Below is a small trained network, with its code and all its weights. Each question gives an input and a class and asks what happens when units are switched off, that is, made to give their printed mean instead of their output.

import numpy as np


def w(rows, s, z=0):
    codes = np.array(rows[::2]) - 128.0
    scale = np.full(codes.shape[1], s)
    scale[-1] = z or s
    return codes * scale


def f(y):
    return y / 2 * (1 + np.tanh(0.7978845608 * (y + 0.044715 * y**3)))


def log_softmax(a):
    a = a - a.max(-1, keepdims=True)
    return a - np.log(np.exp(a).sum(-1, keepdims=True))


def net(x, mask):
    res = np.array(x, float).reshape(1, 7) / 4 @ E
    y = f(res @ A[0][:, :-1].T + A[0][:, -1])
    res = res + np.where(mask, y, B[0][:, -1]) @ B[0][:, :-1]
    return log_softmax(res[-1] @ U[:, :-1].T + U[:, -1])


A, B = {}, {}
E = w([
[59,78,27,162,94,9],'x0',
[110,139,143,135,121,121],'x1',
[205,35,198,235,166,81],'x2',
[125,127,143,116,121,116],'x3',
[79,162,127,190,129,147],'x4',
[125,135,121,143,133,135],'x5',
[46,141,136,85,255,84],'x6',
],0.0091)
A[0] = w([
[111,157,129,94,138,179,135],'N1',
[86,139,73,106,114,85,129],'N2',
[142,145,151,133,202,94,126],'N3',
[176,123,187,163,151,135,150],'N4',
[125,152,131,133,86,135,174],'N5',
[73,142,104,86,228,90,119],'N6',
[137,176,143,89,115,170,192],'N7',
[132,127,119,126,102,135,184],'N8',
[123,142,137,113,149,149,149],'N9',
[132,133,139,119,183,135,105],'N10',
[84,127,135,100,250,106,191],'N11',
[121,117,133,133,147,120,131],'N12',
[124,171,129,81,117,186,236],'N13',
[177,129,171,158,110,134,148],'N14',
[139,159,139,127,157,123,85],'N15',
[102,97,106,142,146,98,142],'N16',
[126,123,100,108,81,150,160],'N17',
[140,102,187,149,177,150,69],'N18',
[143,97,134,148,95,122,191],'N19',
[148,133,160,149,116,127,174],'N20',
[124,167,105,145,99,116,163],'N21',
[109,129,103,93,144,139,181],'N22',
[84,134,54,107,90,86,127],'N23',
[153,116,152,164,112,159,204],'N24',
[136,105,144,141,167,122,93],'N25',
[123,149,132,99,137,163,129],'N26',
[119,137,64,115,65,90,154],'N27',
[142,67,102,202,130,19,2],'N28',
],0.018,0.0051)
B[0] = w([
[127,183,165,127,115,105,195],'N1',
[139,118,89,130,176,186,212],'N2',
[91,87,172,139,156,97,185],'N3',
[159,76,151,140,127,183,218],'N4',
[132,135,97,125,117,106,159],'N5',
[181,160,160,105,181,226,249],'N6',
[147,184,143,130,83,124,209],'N7',
[131,129,104,131,117,112,151],'N8',
[127,131,160,132,122,111,161],'N9',
[112,119,152,136,143,93,164],'N10',
[110,133,237,131,166,131,253],'N11',
[125,124,147,131,135,127,140],'N12',
[136,181,125,109,72,109,228],'N13',
[172,112,142,140,121,179,201],'N14',
[132,114,154,119,140,104,143],'N15',
[149,159,136,126,110,155,177],'N16',
[106,117,102,136,116,95,173],'N17',
[91,55,155,143,167,105,196],'N18',
[143,151,98,133,109,154,175],'N19',
[156,108,139,116,120,152,169],'N20',
[142,101,100,110,122,109,164],'N21',
[128,161,106,131,137,159,181],'N22',
[131,87,72,124,179,178,228],'N23',
[172,101,136,115,104,158,196],'N24',
[104,116,156,148,137,125,160],'N25',
[120,162,151,129,115,112,174],'N26',
[94,81,36,139,146,102,211],'N27',
[129,254,164,103,57,85,233],'N28',
],0.032,0.016)
U = w([
[173,151,86,90,1,86,235],'0',
[201,50,125,104,163,243,207],'1',
[84,218,184,61,160,104,122],'2',
[82,12,196,154,175,101,3],'3',
[111,36,10,105,125,107,27],'4',
],0.0084,0.0024)

Each question gives the input, the list of numbers given to net, and the class t.
The units are the neurons (one row each of A and B). Each row of codes is followed by its name. A weight is (code - 128) times the scale printed after its matrix; where a second scale follows, it is the last column's (A, B and U).
mask holds one flag per neuron, in row order. A switched-off neuron (its flag False) gives its mean, the last column of its row in B, instead of its output. The means were averaged over made-up inputs and are rounded, as every weight is.
A unit's drop is (log p(t) with every unit on - log p(t) with that unit switched off) / (log p(t) with every unit on - log p(t) with every unit switched off).
The circuit of an input: a set's keep is (log p(t) with only the set's units on - log p(t) with every unit switched off) / (log p(t) with every unit on - log p(t) with every unit switched off). Starting from the 12 units with the biggest drops (on a tie, the unit counted first), units are removed one at a time, each time the one whose removal leaves the highest keep (on an exact tie, the one counted first), for as long as the keep stays at least 0.8.
units of the circuit, in order: the units of the circuit, biggest drop first
top k neurons: the k neurons with the biggest drops, biggest first
drop of u: that unit's drop, to one decimal
input [-5,-4,7,-5,7,3,1], class 3: units of the circuit, in order -> (N18)
input [1,-1,8,-6,0,3,-7], class 0: units of the circuit, in order -> (N28; N11)
input [-5,-2,2,0,-7,1,1], class 3: units of the circuit, in order -> (N6; N18)
input [5,5,2,3,5,-7,0], class 0: units of the circuit, in order -> (N11; N6)
input [-5,-4,5,4,-7,4,1], class 3: top 2 neurons -> (N6; N18)
input [0,1,1,-8,-7,-5,6], class 3: top 2 neurons -> (N28; N13)
input [5,4,1,-1,4,5,6], class 2: top 4 neurons -> (N28; N11; N4; N14)
input [1,4,-7,8,2,1,-3], class 4: top 3 neurons -> (N28; N27; N23)
input [1,0,8,8,-6,1,-1], class 0: top 2 neurons -> (N28; N6)
input [1,-5,1,-1,0,-6,-7], class 0: top 3 neurons -> (N6; N23; N2)
input [-2,1,0,-6,5,1,8], class 2: top 2 neurons -> (N6; N4)
input [0,4,4,7,-7,4,6], class 3: drop of N3 -> 0.2
input [5,2,2,-4,0,1,5], class 2: drop of N28 -> 3.6
input [8,-4,-3,4,-5,6,-1], class 4: units of the circuit, in order -> (N27)
input [-2,-2,1,5,-4,1,3], class 3: drop of N28 -> 0.5
input [5,3,0,1,-1,-5,-5], class 4: drop of N27 -> 0.2
